Here is a tiny trained network, its code and every weight. The questions are about switching its units off for an input and a class, where a switched-off unit gives its printed mean instead of its output.

import numpy as np


def w(rows, s, z=0):
    codes = np.array(rows[::2]) - 128.0
    scale = np.full(codes.shape[1], s)
    scale[-1] = z or s
    return codes * scale


def norm(h):
    return h / np.sqrt((h * h).mean(-1, keepdims=True) + 1e-5)


def f(y):
    return np.maximum(y, 0)


def log_softmax(a):
    a = a - a.max(-1, keepdims=True)
    return a - np.log(np.exp(a).sum(-1, keepdims=True))


def net(x, mask):
    res = np.array(x, float).reshape(1, 8) / 4 @ E
    u = 0
    for l in range(3):
        y = f(norm(res) @ A[l][:, :-1].T + A[l][:, -1])
        res = res + np.where(mask[u : u + 10], y, B[l][:, -1]) @ B[l][:, :-1]
        u += 10
    return log_softmax(norm(res)[-1] @ U[:, :-1].T + U[:, -1])


A, B = {}, {}
E = w([
[3,149,80,12,76,101,187,231,134],'x0',
[96,144,143,208,254,74,214,173,179],'x1',
[119,135,146,122,132,130,119,120,140],'x2',
[169,10,236,145,73,145,139,243,153],'x3',
[127,122,128,138,112,112,139,117,119],'x4',
[231,238,233,39,147,32,157,147,58],'x5',
[136,124,121,126,136,135,129,138,124],'x6',
[129,132,130,119,139,138,120,135,136],'x7',
],0.003)
A[0] = w([
[155,171,230,105,118,129,176,186,65,56],'0.n0',
[181,90,130,40,20,135,4,206,68,84],'0.n1',
[151,93,184,110,67,139,184,180,154,7],'0.n2',
[31,106,141,60,83,126,198,225,125,23],'0.n3',
[114,60,150,123,90,157,163,183,162,91],'0.n4',
[61,142,142,16,130,58,155,181,88,23],'0.n5',
[184,234,214,70,112,90,163,169,55,48],'0.n6',
[136,152,158,178,173,83,174,181,162,23],'0.n7',
[125,105,140,151,203,89,231,200,198,4],'0.n8',
[214,75,242,152,105,170,203,201,136,20],'0.n9',
],0.0042,0.0028)
B[0] = w([
[146,32,72,56,156,74,100,17,179,201],'0.n0',
[79,131,206,155,180,175,253,107,97,252],'0.n1',
[26,183,154,133,122,48,3,143,71,166],'0.n2',
[212,203,103,214,48,162,156,168,198,215],'0.n3',
[48,149,59,164,137,112,24,153,87,193],'0.n4',
[167,209,57,180,82,160,145,149,176,208],'0.n5',
[144,14,64,74,186,88,134,62,206,238],'0.n6',
[118,100,214,104,157,204,207,82,54,171],'0.n7',
[66,127,200,148,104,191,213,100,70,198],'0.n8',
[125,172,115,170,190,85,22,134,52,218],'0.n9',
],0.0045,0.0037)
A[1] = w([
[62,92,125,196,106,175,117,186,167,97],'1.n0',
[219,58,206,185,154,127,105,107,123,101],'1.n1',
[225,129,196,53,128,75,144,188,127,63],'1.n2',
[112,135,131,89,92,128,166,228,157,48],'1.n3',
[141,87,112,85,68,151,141,96,96,117],'1.n4',
[73,65,66,179,158,171,106,107,188,121],'1.n5',
[82,107,133,153,201,91,121,95,131,128],'1.n6',
[133,105,191,40,43,200,127,74,64,4],'1.n7',
[156,164,183,118,167,92,102,80,57,105],'1.n8',
[117,55,253,97,88,113,75,206,132,78],'1.n9',
],0.0044,0.0028)
B[1] = w([
[168,53,140,61,98,81,89,69,118,240],'1.n0',
[163,217,100,158,29,148,124,205,207,253],'1.n1',
[78,64,72,95,169,68,103,29,173,172],'1.n2',
[142,192,139,171,79,175,72,128,170,168],'1.n3',
[94,114,190,138,242,185,160,192,178,173],'1.n4',
[166,89,178,34,137,37,153,150,127,244],'1.n5',
[129,137,145,76,62,176,126,197,87,219],'1.n6',
[121,123,197,133,178,199,236,123,79,177],'1.n7',
[55,121,72,104,92,142,143,177,194,220],'1.n8',
[70,169,116,177,170,71,86,137,1,181],'1.n9',
],0.0043,0.0032)
A[2] = w([
[103,210,46,80,192,137,141,93,79,11],'2.n0',
[93,2,92,137,98,170,105,146,160,99],'2.n1',
[94,193,87,77,116,129,135,194,137,116],'2.n2',
[116,133,127,97,97,213,126,105,72,151],'2.n3',
[196,169,135,181,115,168,98,157,172,3],'2.n4',
[223,167,120,188,130,152,78,112,154,63],'2.n5',
[87,171,91,137,149,97,60,115,68,49],'2.n6',
[73,122,185,168,186,148,221,159,95,32],'2.n7',
[146,132,153,163,174,144,141,115,121,164],'2.n8',
[78,118,134,141,114,137,149,104,90,221],'2.n9',
],0.0061,0.0015)
B[2] = w([
[103,52,194,170,119,114,45,178,76,252],'2.n0',
[182,178,115,54,212,41,131,62,143,250],'2.n1',
[186,135,119,182,86,154,106,128,161,236],'2.n2',
[110,125,167,181,162,166,223,140,129,209],'2.n3',
[85,188,56,138,81,135,154,149,140,196],'2.n4',
[57,164,81,89,46,133,186,206,186,212],'2.n5',
[141,120,160,212,146,112,82,213,67,182],'2.n6',
[141,114,170,118,125,254,159,58,77,252],'2.n7',
[116,118,108,104,88,167,159,107,128,182],'2.n8',
[200,157,154,138,170,149,126,122,101,219],'2.n9',
],0.0057,0.0033)
U = w([
[151,85,98,20,192,24,114,63,184,217],'0',
[121,197,61,166,37,147,156,184,217,112],'1',
[115,112,192,138,170,211,201,94,78,157],'2',
[99,110,147,205,149,79,2,192,50,2],'3',
],0.0097,0.0011)

Each question gives the input, the list of numbers given to net, and the class t.
The units are the neurons (one row each of A and B). Each row of codes is followed by its name. A weight is (code - 128) times the scale printed after its matrix; where a second scale follows, it is the last column's (A, B and U).
mask holds one flag per neuron, layer by layer. A switched-off neuron (its flag False) gives its mean, the last column of its row in B, instead of its output. The means were averaged over made-up inputs and are rounded, as every weight is.
A unit's drop is (log p(t) with every unit on - log p(t) with that unit switched off) / (log p(t) with every unit on - log p(t) with every unit switched off).
The circuit of an input: a set's keep is (log p(t) with only the set's units on - log p(t) with every unit switched off) / (log p(t) with every unit on - log p(t) with every unit switched off). Starting from the 12 units with the biggest drops (on a tie, the unit counted first), units are removed one at a time, each time the one whose removal leaves the highest keep (on an exact tie, the one counted first), for as long as the keep stays at least 0.8.
circuit, biggest first: the units of the circuit, biggest drop first
k most important neurons: the k neurons with the biggest drops, biggest first
k most important neurons of layer l: the k neurons of layer l with the biggest drops, biggest first
drop of u: that unit's drop, to one decimal
input [5,6,-7,8,0,7,-1,-8], class 3: circuit, biggest first	[0.n2, 0.n9]
input [-5,-4,-2,7,2,7,-7,7], class 0: 4 most important neurons	[0.n6, 0.n0, 0.n4, 2.n0]
input [-6,-5,-6,0,-3,-8,4,7], class 0: circuit, biggest first	[2.n1]
input [-3,-3,-8,-5,-6,-4,0,-8], class 3: circuit, biggest first	[2.n0, 2.n6]
input [-5,4,4,-6,4,-5,-5,8], class 3: 3 most important neurons of layer 2	[2.n1, 2.n0, 2.n7]
input [-2,-1,0,6,1,5,-8,2], class 3: 4 most important neurons	[0.n9, 0.n2, 1.n9, 2.n6]
input [7,3,6,1,-5,-7,-6,5], class 0: 3 most important neurons	[2.n1, 1.n0, 1.n1]
input [4,6,-6,-3,6,-1,1,6], class 2: 3 most important neurons	[0.n8, 2.n7, 1.n1]
input [0,0,-7,-3,0,2,-7,-1], class 3: 4 most important neurons	[2.n0, 0.n0, 1.n0, 2.n1]
input [-6,1,-1,-7,4,-6,7,-1], class 3: 4 most important neurons	[0.n6, 0.n3, 1.n1, 0.n0]
input [-2,-8,3,1,6,-8,4,3], class 0: 2 most important neurons	[2.n1, 0.n8]
input [-8,5,-7,-3,6,8,3,6], class 0: 3 most important neurons	[0.n6, 0.n3, 1.n2]
input [6,1,8,-7,5,-5,8,3], class 3: 2 most important neurons of layer 1	[1.n1, 1.n8]
input [-6,-1,3,3,6,-4,-1,2], class 1: circuit, biggest first	[1.n1]
input [-6,-5,-3,5,-7,-6,2,6], class 0: 3 most important neurons	[2.n1, 1.n5, 0.n3]
input [1,6,1,8,-5,6,-4,8], class 3: 2 most important neurons	[0.n9, 1.n9]
input [-8,1,7,8,8,6,7,7], class 1: 2 most important neurons of layer 1	[1.n1, 1.n5]
input [7,6,4,8,1,-6,0,-4], class 3: 4 most important neurons of layer 1	[1.n0, 1.n1, 1.n9, 1.n8]
input [-3,2,-3,-3,3,0,3,-6], class 1: 2 most important neurons	[0.n4, 0.n1]
input [4,-4,-7,-6,3,-5,2,2], class 3: most important neuron of layer 0	[0.n6]
input [-8,6,8,4,-3,6,-3,-8], class 1: drop of 1.n1	1.6
